Below is a small trained network, with its code and all its weights. Each question gives an input and a target symbol and asks what happens when units are switched off, that is, made to give their printed mean instead of their output.

import numpy as np


def w(rows, s, z=0):
    codes = np.array(rows[::2]) - 128.0
    scale = np.full(codes.shape[1], s)
    scale[-1] = z or s
    return codes * scale


def f(y):
    return np.maximum(y, 0)


def softmax(a):
    e = np.exp(a - a.max(-1, keepdims=True))
    return e / e.sum(-1, keepdims=True)


def log_softmax(a):
    a = a - a.max(-1, keepdims=True)
    return a - np.log(np.exp(a).sum(-1, keepdims=True))


def net(x, mask):
    ids = ['βδεθπτω'.index(c) for c in x.split()]
    T = len(ids)
    res = E[ids] + P[:T]
    r = res
    for j in range(2):
        rows = slice(3 * j, 3 * j + 3)
        q, k, v = (r @ M[0][rows].T for M in (Q, K, V))
        z = softmax(np.where(np.tri(T) > 0, q @ k.T / 3**0.5, -1e9)) @ v
        o = O[0][rows]
        res = res + np.where(mask[j], z, o[:, -1]) @ o[:, :-1]
    y = f(res @ A[0][:, :-1].T + A[0][:, -1])
    res = res + np.where(mask[2:6], y, B[0][:, -1]) @ B[0][:, :-1]
    return log_softmax(res[-1] @ U[:, :-1].T + U[:, -1])


Q, K, V, O, A, B = {}, {}, {}, {}, {}, {}
E = w([
[102,109,119],'β',
[124,102,105],'δ',
[141,38,195],'ε',
[64,137,62],'θ',
[102,171,161],'π',
[142,185,84],'τ',
[2,91,139],'ω',
],0.021)
P = w([
[229,111,67],'0',
[228,142,66],'1',
[204,150,69],'2',
[195,162,59],'3',
[186,175,49],'4',
[176,189,39],'5',
[164,199,29],'6',
[166,208,13],'7',
[166,217,3],'8',
],0.0069)
Q[0] = w([
[226,160,197],'H0',
[181,153,152],'H0',
[152,151,224],'H0',
[160,148,196],'H1',
[112,124,160],'H1',
[137,50,252],'H1',
],0.024)
K[0] = w([
[225,25,123],'H0',
[188,79,98],'H0',
[130,72,153],'H0',
[201,107,152],'H1',
[147,97,149],'H1',
[197,1,114],'H1',
],0.021)
V[0] = w([
[84,141,148],'H0',
[141,123,121],'H0',
[231,138,93],'H0',
[155,156,142],'H1',
[30,153,185],'H1',
[2,214,88],'H1',
],0.0097)
O[0] = w([
[168,131,120,102],'H0',
[119,129,129,137],'H0',
[5,128,182,189],'H0',
[96,142,133,133],'H1',
[156,16,142,104],'H1',
[32,135,254,253],'H1',
],0.0093,0.006)
A[0] = w([
[140,200,135,253],'N0',
[43,192,37,114],'N1',
[182,196,252,92],'N2',
[154,39,191,121],'N3',
],0.012,0.0062)
B[0] = w([
[251,180,178,219],'N0',
[93,50,111,249],'N1',
[114,149,60,169],'N2',
[108,160,73,159],'N3',
],0.019,0.013)
U = w([
[139,118,150,4],'β',
[121,145,162,194],'δ',
[56,175,61,154],'ε',
[123,255,158,194],'θ',
[80,57,220,183],'π',
[214,76,235,119],'τ',
[170,65,92,44],'ω',
],0.0089,0.0022)

Each question gives the input, a string of symbols that net reads in full, and the target symbol t.
The units are the heads (3 rows each of Q, K, V and O) and the neurons (one row each of A and B). Each row of codes is followed by its name. A weight is (code - 128) times the scale printed after its matrix; where a second scale follows, it is the last column's (O, A, B and U).
mask holds one flag per unit, heads first, then neurons. A switched-off unit (its flag False) gives its mean, the last column of its rows in O or B, instead of its output. The means were averaged over made-up inputs and are rounded, as every weight is.
A unit's drop is (log p(t) with every unit on - log p(t) with that unit switched off) / (log p(t) with every unit on - log p(t) with every unit switched off).
The circuit of an input: a set's keep is (log p(t) with only the set's units on - log p(t) with every unit switched off) / (log p(t) with every unit on - log p(t) with every unit switched off). Starting from all 6 units, units are removed one at a time, each time the one whose removal leaves the highest keep (on an exact tie, the one counted first), for as long as the keep stays at least 0.8.
units of the circuit, in order: the units of the circuit, biggest drop first
top k neurons: the k neurons with the biggest drops, biggest first
which heads matter: for each layer, one digit per head in row order, 1 if its drop is at least 0.15 and else 0, layers parted by /
drop when u is switched off: that unit's drop, to one decimal
input τ π τ ε δ, target π: which heads matter	10
input ε τ ε τ β, target π: which heads matter	10
input τ θ π β β ω τ π τ, target π: which heads matter	11
input ω τ π β ε π θ τ δ, target π: which heads matter	01
input ω τ τ π π τ ε β, target π: top 2 neurons	[N0, N2]
input δ ε τ π π ω δ, target ε: top neuron	[N3]
input π τ θ τ τ, target τ: units of the circuit, in order	[N0, N1]
input β δ ε ω τ δ, target ε: top 3 neurons	[N0, N3, N1]
input τ ε π, target θ: top 2 neurons	[N2, N1]
input τ τ π ω β, target ε: units of the circuit, in order	[H1, N0, N3]
input τ δ ε δ θ θ β δ, target θ: top 2 neurons	[N1, N2]
input θ τ π, target θ: top 3 neurons	[N2, N0, N1]
input δ π θ δ δ, target θ: drop when N1 is switched off	1.6
input τ δ θ θ θ π ω β, target ε: drop when H1 is switched off	2.5
input τ ε π τ β τ ω, target ε: drop when N0 is switched off	1.1
